Here is a tiny trained network, its code and every weight. The questions are about switching its units off for an input and a class, where a switched-off unit gives its printed mean instead of its output.

import numpy as np


def w(rows, s, z=0):
    codes = np.array(rows[::2]) - 128.0
    scale = np.full(codes.shape[1], s)
    scale[-1] = z or s
    return codes * scale


def f(y):
    return y / 2 * (1 + np.tanh(0.7978845608 * (y + 0.044715 * y**3)))


def log_softmax(a):
    a = a - a.max(-1, keepdims=True)
    return a - np.log(np.exp(a).sum(-1, keepdims=True))


def net(x, mask):
    res = np.array(x, float).reshape(1, 4) / 4 @ E
    y = f(res @ A[0][:, :-1].T + A[0][:, -1])
    res = res + np.where(mask, y, B[0][:, -1]) @ B[0][:, :-1]
    return log_softmax(res[-1] @ U[:, :-1].T + U[:, -1])


A, B = {}, {}
E = w([
[161,207,65,167,230],'x0',
[92,11,92,98,153],'x1',
[12,129,87,178,132],'x2',
[137,107,190,232,137],'x3',
],0.011)
A[0] = w([
[150,160,198,63,81,218],'n0',
[229,174,117,167,167,183],'n1',
[150,186,168,176,89,212],'n2',
[179,142,37,109,135,149],'n3',
[160,189,126,100,79,143],'n4',
[122,111,83,126,186,126],'n5',
[173,140,122,177,133,252],'n6',
[147,111,147,51,40,227],'n7',
[87,83,119,52,130,159],'n8',
[84,57,159,113,133,192],'n9',
[120,140,47,109,178,217],'n10',
[164,89,110,77,214,190],'n11',
[179,159,176,192,151,126],'n12',
[30,160,66,182,168,195],'n13',
[119,20,177,161,121,177],'n14',
[51,128,70,146,151,212],'n15',
[139,192,129,135,249,177],'n16',
[39,115,61,151,162,184],'n17',
[190,173,130,123,165,171],'n18',
[159,167,113,164,182,185],'n19',
[83,188,157,119,182,176],'n20',
],0.014,0.004)
B[0] = w([
[163,227,175,122,56,209],'n0',
[192,114,90,122,163,249],'n1',
[176,162,227,200,179,203],'n2',
[125,84,6,133,84,200],'n3',
[183,117,101,201,118,187],'n4',
[132,94,92,164,96,180],'n5',
[201,69,140,187,193,191],'n6',
[111,230,106,48,25,230],'n7',
[39,181,80,3,159,208],'n8',
[93,73,122,112,86,205],'n9',
[95,82,3,182,69,216],'n10',
[113,67,79,85,111,211],'n11',
[153,133,180,145,175,205],'n12',
[61,167,113,254,123,248],'n13',
[120,77,217,90,105,222],'n14',
[43,137,102,199,152,219],'n15',
[148,104,87,163,183,252],'n16',
[60,130,104,163,175,233],'n17',
[197,94,92,143,125,215],'n18',
[169,136,52,146,205,215],'n19',
[95,110,102,152,200,181],'n20',
],0.0083,0.014)
U = w([
[166,140,153,123,231,139],'0',
[195,184,141,104,51,217],'1',
[166,80,78,119,151,5],'2',
[78,141,112,3,102,109],'3',
[18,134,111,143,166,167],'4',
[148,30,180,93,118,126],'5',
],0.013,0.0018)

Each question gives the input, the list of numbers given to net, and the class t.
The units are the neurons (one row each of A and B). Each row of codes is followed by its name. A weight is (code - 128) times the scale printed after its matrix; where a second scale follows, it is the last column's (A, B and U).
mask holds one flag per neuron, in row order. A switched-off neuron (its flag False) gives its mean, the last column of its row in B, instead of its output. The means were averaged over made-up inputs and are rounded, as every weight is.
A unit's drop is (log p(t) with every unit on - log p(t) with that unit switched off) / (log p(t) with every unit on - log p(t) with every unit switched off).
The circuit of an input: a set's keep is (log p(t) with only the set's units on - log p(t) with every unit switched off) / (log p(t) with every unit on - log p(t) with every unit switched off). Starting from the 12 units with the biggest drops (on a tie, the unit counted first), units are removed one at a time, each time the one whose removal leaves the highest keep (on an exact tie, the one counted first), for as long as the keep stays at least 0.8.
circuit, biggest first: the units of the circuit, biggest drop first
k most important neurons: the k neurons with the biggest drops, biggest first
drop when u is switched off: that unit's drop, to one decimal
input [0,-5,-2,-1], class 1: circuit, biggest first : n0
input [4,1,-5,4], class 0: 2 most important neurons : n10; n12
input [1,0,-3,2], class 0: circuit, biggest first : n10; n3
input [-3,3,4,-7], class 3: 2 most important neurons : n8; n7
input [5,8,-1,2], class 4: circuit, biggest first : n18; n1
input [2,-3,-5,-5], class 1: 4 most important neurons : n0; n17; n7; n15
input [-7,-1,-4,-4], class 3: 2 most important neurons : n8; n2
input [-4,-1,-1,-4], class 3: 2 most important neurons : n8; n2
input [7,-7,3,-2], class 2: 3 most important neurons : n10; n3; n18
input [8,-7,-3,-2], class 2: 3 most important neurons : n3; n10; n18
input [0,8,-1,4], class 5: drop when n7 is switched off : 0.2
input [3,-8,8,5], class 0: drop when n6 is switched off : 0.1
input [-7,4,-6,4], class 3: drop when n3 is switched off : 0.0
input [-4,0,-5,8], class 5: circuit, biggest first : n14
